Below is a small trained network, with its code and all its weights. Each question gives an input and a target symbol and asks what happens when units are switched off, that is, made to give their printed mean instead of their output.

import numpy as np


def w(rows, s, z=0):
    codes = np.array(rows[::2]) - 128.0
    scale = np.full(codes.shape[1], s)
    scale[-1] = z or s
    return codes * scale


def f(y):
    return np.maximum(y, 0)


def softmax(a):
    e = np.exp(a - a.max(-1, keepdims=True))
    return e / e.sum(-1, keepdims=True)


def log_softmax(a):
    a = a - a.max(-1, keepdims=True)
    return a - np.log(np.exp(a).sum(-1, keepdims=True))


def net(x, mask):
    ids = ['αβδεζηθλμξσφω'.index(c) for c in x.split()]
    T = len(ids)
    res = E[ids] + P[:T]
    u = 0
    for l in range(2):
        r = res
        for j in range(2):
            rows = slice(2 * j, 2 * j + 2)
            q, k, v = (r @ M[l][rows].T for M in (Q, K, V))
            z = softmax(np.where(np.tri(T) > 0, q @ k.T / 2**0.5, -1e9)) @ v
            o = O[l][rows]
            res = res + np.where(mask[u + j], z, o[:, -1]) @ o[:, :-1]
        u += 2
        y = f(res @ A[l][:, :-1].T + A[l][:, -1])
        res = res + np.where(mask[u : u + 16], y, B[l][:, -1]) @ B[l][:, :-1]
        u += 16
    return log_softmax(res[-1] @ U[:, :-1].T + U[:, -1])


Q, K, V, O, A, B = {}, {}, {}, {}, {}, {}
E = w([
[131,183,192,236,103],'α',
[30,72,182,79,77],'β',
[223,131,143,232,119],'δ',
[219,134,188,136,203],'ε',
[80,124,147,95,180],'ζ',
[135,63,2,121,158],'η',
[123,109,88,251,110],'θ',
[226,162,130,102,69],'λ',
[116,75,60,56,213],'μ',
[123,241,198,109,131],'ξ',
[120,93,41,136,73],'σ',
[212,192,212,181,134],'φ',
[39,160,78,150,157],'ω',
],0.011)
P = w([
[185,6,211,129,65],'0',
[149,14,201,161,59],'1',
[156,40,190,126,42],'2',
[168,56,171,129,31],'3',
[167,72,178,85,43],'4',
[166,67,142,88,16],'5',
[169,78,151,76,29],'6',
[166,89,131,75,23],'7',
[160,109,134,82,49],'8',
[151,83,156,50,16],'9',
],0.0021)
Q[0] = w([
[46,130,144,99,74],'0.h1',
[90,90,73,80,138],'0.h1',
[38,156,151,142,109],'0.h2',
[3,60,19,5,150],'0.h2',
],0.041)
K[0] = w([
[110,200,96,107,121],'0.h1',
[147,171,61,127,186],'0.h1',
[86,200,179,87,118],'0.h2',
[3,112,95,86,95],'0.h2',
],0.049)
V[0] = w([
[51,104,133,113,99],'0.h1',
[141,2,228,92,66],'0.h1',
[139,121,91,121,151],'0.h2',
[123,66,205,118,81],'0.h2',
],0.0082)
O[0] = w([
[107,171,77,153,69,250],'0.h1',
[46,135,87,39,81,20],'0.h1',
[124,92,142,136,156,69],'0.h2',
[177,254,55,143,157,219],'0.h2',
],0.0057,0.0016)
A[0] = w([
[140,134,189,81,167,166],'0.n1',
[187,145,123,71,141,145],'0.n2',
[120,36,93,118,101,67],'0.n3',
[188,92,167,82,194,3],'0.n4',
[246,71,162,138,144,98],'0.n5',
[156,86,84,163,89,85],'0.n6',
[123,169,194,148,143,36],'0.n7',
[153,106,150,89,168,24],'0.n8',
[92,145,153,89,92,21],'0.n9',
[43,156,83,156,182,60],'0.n10',
[38,101,117,67,199,144],'0.n11',
[164,95,88,155,211,143],'0.n12',
[204,135,136,231,158,65],'0.n13',
[79,85,52,99,134,104],'0.n14',
[89,113,150,78,137,96],'0.n15',
[51,81,157,59,113,148],'0.n16',
],0.012,0.0047)
B[0] = w([
[96,235,115,99,120,222],'0.n1',
[179,122,90,96,80,204],'0.n2',
[84,73,76,134,65,171],'0.n3',
[75,244,77,166,171,143],'0.n4',
[16,76,138,6,129,208],'0.n5',
[105,140,65,91,134,192],'0.n6',
[183,93,179,101,71,165],'0.n7',
[113,150,79,168,145,134],'0.n8',
[52,151,139,137,182,147],'0.n9',
[172,23,162,138,75,235],'0.n10',
[108,72,197,77,226,253],'0.n11',
[160,169,63,183,161,215],'0.n12',
[23,146,128,151,51,230],'0.n13',
[175,54,135,138,175,212],'0.n14',
[98,139,98,138,165,157],'0.n15',
[103,222,74,174,120,222],'0.n16',
],0.018,0.0028)
Q[1] = w([
[109,194,74,144,200],'1.h1',
[48,255,158,136,90],'1.h1',
[169,69,235,112,229],'1.h2',
[152,137,215,97,142],'1.h2',
],0.042)
K[1] = w([
[155,92,180,143,2],'1.h1',
[218,65,82,199,128],'1.h1',
[16,215,83,128,37],'1.h2',
[80,159,85,155,168],'1.h2',
],0.041)
V[1] = w([
[36,69,232,144,203],'1.h1',
[169,216,32,82,181],'1.h1',
[60,75,139,165,111],'1.h2',
[68,70,253,229,183],'1.h2',
],0.0017)
O[1] = w([
[252,84,150,180,88,246],'1.h1',
[72,100,183,95,162,91],'1.h1',
[214,120,113,228,140,235],'1.h2',
[200,133,120,226,79,168],'1.h2',
],0.0013,0.0014)
A[1] = w([
[252,142,204,139,196,31],'1.n1',
[199,126,51,99,220,2],'1.n2',
[101,101,202,130,179,10],'1.n3',
[170,161,254,104,172,154],'1.n4',
[196,206,171,170,95,93],'1.n5',
[107,202,161,135,89,24],'1.n6',
[127,118,176,228,96,182],'1.n7',
[83,107,174,112,95,55],'1.n8',
[134,157,240,132,55,47],'1.n9',
[122,144,147,70,207,71],'1.n10',
[129,71,109,107,147,105],'1.n11',
[150,53,87,144,102,7],'1.n12',
[151,133,173,249,113,63],'1.n13',
[166,151,163,117,200,73],'1.n14',
[181,117,199,19,90,72],'1.n15',
[117,91,150,135,195,161],'1.n16',
],0.0098,0.0072)
B[1] = w([
[115,136,90,52,63,141],'1.n1',
[149,171,250,76,157,173],'1.n2',
[181,202,78,115,115,160],'1.n3',
[116,87,113,204,191,207],'1.n4',
[105,126,77,230,129,178],'1.n5',
[163,167,151,30,156,202],'1.n6',
[226,126,146,183,71,251],'1.n7',
[88,70,149,143,90,179],'1.n8',
[124,168,237,100,168,196],'1.n9',
[99,159,131,189,93,208],'1.n10',
[129,93,117,87,131,211],'1.n11',
[96,141,27,101,205,196],'1.n12',
[70,116,158,111,146,181],'1.n13',
[65,127,119,127,75,164],'1.n14',
[223,95,104,72,144,200],'1.n15',
[131,65,207,128,132,254],'1.n16',
],0.019,0.0055)
U = w([
[62,143,132,207,255,154],'α',
[206,197,124,126,242,128],'β',
[119,98,131,83,242,6],'δ',
[205,113,94,61,123,38],'ε',
[110,126,188,106,214,14],'ζ',
[124,210,109,90,158,213],'η',
[146,143,157,56,147,96],'θ',
[127,115,32,124,195,159],'λ',
[81,96,138,91,117,100],'μ',
[190,187,54,188,74,254],'ξ',
[140,150,128,119,164,129],'σ',
[164,169,188,136,115,64],'φ',
[182,8,156,162,170,125],'ω',
],0.0053,0.0067)

Each question gives the input, a string of symbols that net reads in full, and the target symbol t.
The units are the heads (2 rows each of Q, K, V and O) and the neurons (one row each of A and B). Each row of codes is followed by its name. A weight is (code - 128) times the scale printed after its matrix; where a second scale follows, it is the last column's (O, A, B and U).
mask holds one flag per unit, layer by layer, with each layer's heads first. A switched-off unit (its flag False) gives its mean, the last column of its rows in O or B, instead of its output. The means were averaged over made-up inputs and are rounded, as every weight is.
A unit's drop is (log p(t) with every unit on - log p(t) with that unit switched off) / (log p(t) with every unit on - log p(t) with every unit switched off).
The circuit of an input: a set's keep is (log p(t) with only the set's units on - log p(t) with every unit switched off) / (log p(t) with every unit on - log p(t) with every unit switched off). Starting from the 12 units with the biggest drops (on a tie, the unit counted first), units are removed one at a time, each time the one whose removal leaves the highest keep (on an exact tie, the one counted first), for as long as the keep stays at least 0.8.
units of the circuit, in order: the units of the circuit, biggest drop first
most important unit: the unit with the biggest drop
top k neurons: the k neurons with the biggest drops, biggest first
top k neurons in layer l: the k neurons of layer l with the biggest drops, biggest first
heads that matter: for each layer, one digit per head in row order, 1 if its drop is at least 0.15 and else 0, layers parted by /
drop of u: that unit's drop, to one decimal
input ε ξ α, target φ: units of the circuit, in order -> [0.n13, 1.n9, 1.n7, 0.n7]
input ω δ ω σ ω β ζ ζ ε, target ξ: heads that matter -> 10 / 00
input α ζ φ β ζ λ δ ω ω α, target ξ: units of the circuit, in order -> [0.n13, 1.n7]
input β ξ ω σ, target ξ: units of the circuit, in order -> [0.h2, 0.n11, 1.n16]
input β ξ η ζ ω η, target β: units of the circuit, in order -> [1.n2, 0.h2, 0.n12]
input α ω ω ω ω α ω ω β ξ, target η: top 2 neurons -> [1.n6, 0.n9]
input ε ω λ β ζ ξ θ μ, target θ: most important unit -> 1.n2
input ξ ζ θ μ μ α, target φ: units of the circuit, in order -> [1.n9, 0.n13, 1.n7, 0.n7]
input β α ε ζ φ ζ, target ω: top 3 neurons in layer 0 -> [0.n11, 0.n16, 0.n10]
input θ β ω θ ζ μ ζ θ, target λ: top 3 neurons -> [1.n12, 0.n14, 0.n6]
input ξ ω α ω ζ α θ ξ, target β: top 2 neurons in layer 0 -> [0.n7, 0.n1]
input σ σ ζ ζ ζ ξ δ δ ζ, target α: top 3 neurons -> [0.n11, 1.n4, 1.n10]
input α ξ σ φ, target θ: top 3 neurons in layer 0 -> [0.n5, 0.n13, 0.n7]
input η β ω σ ω θ, target λ: top 4 neurons -> [1.n12, 0.n14, 0.n6, 0.n3]
input ξ ξ β α ω σ σ ω α, target ξ: top 3 neurons -> [0.n5, 0.n11, 0.n1]
input ω η η δ ω η, target δ: top 3 neurons -> [1.n2, 0.n14, 1.n12]
input ξ ω ε β ω δ σ σ α σ, target ξ: most important unit -> 0.h1
input ω ω λ ω α δ ζ ε, target η: top 2 neurons in layer 0 -> [0.n4, 0.n5]
input ω ξ λ α α ω λ β ξ ξ, target η: top 2 neurons in layer 0 -> [0.n16, 0.n9]
input ζ ω α μ, target ζ: most important unit -> 1.n2
input ω ξ φ ω ω δ φ α δ λ, target ε: top 2 neurons -> [1.n15, 0.n5]
input σ ζ α β, target α: top 2 neurons -> [0.n11, 0.n9]
input η ξ σ, target λ: top 2 neurons -> [0.n3, 1.n12]
input ω δ μ ζ ζ ξ φ, target θ: top 3 neurons -> [0.n5, 0.n13, 1.n9]
input δ ζ σ δ ω ξ, target β: top 4 neurons in layer 1 -> [1.n15, 1.n9, 1.n6, 1.n4]
input λ η ε, target η: drop of 0.n5 -> 0.2
input ζ β ζ δ ζ, target ω: top 4 neurons in layer 0 -> [0.n11, 0.n10, 0.n12, 0.n16]
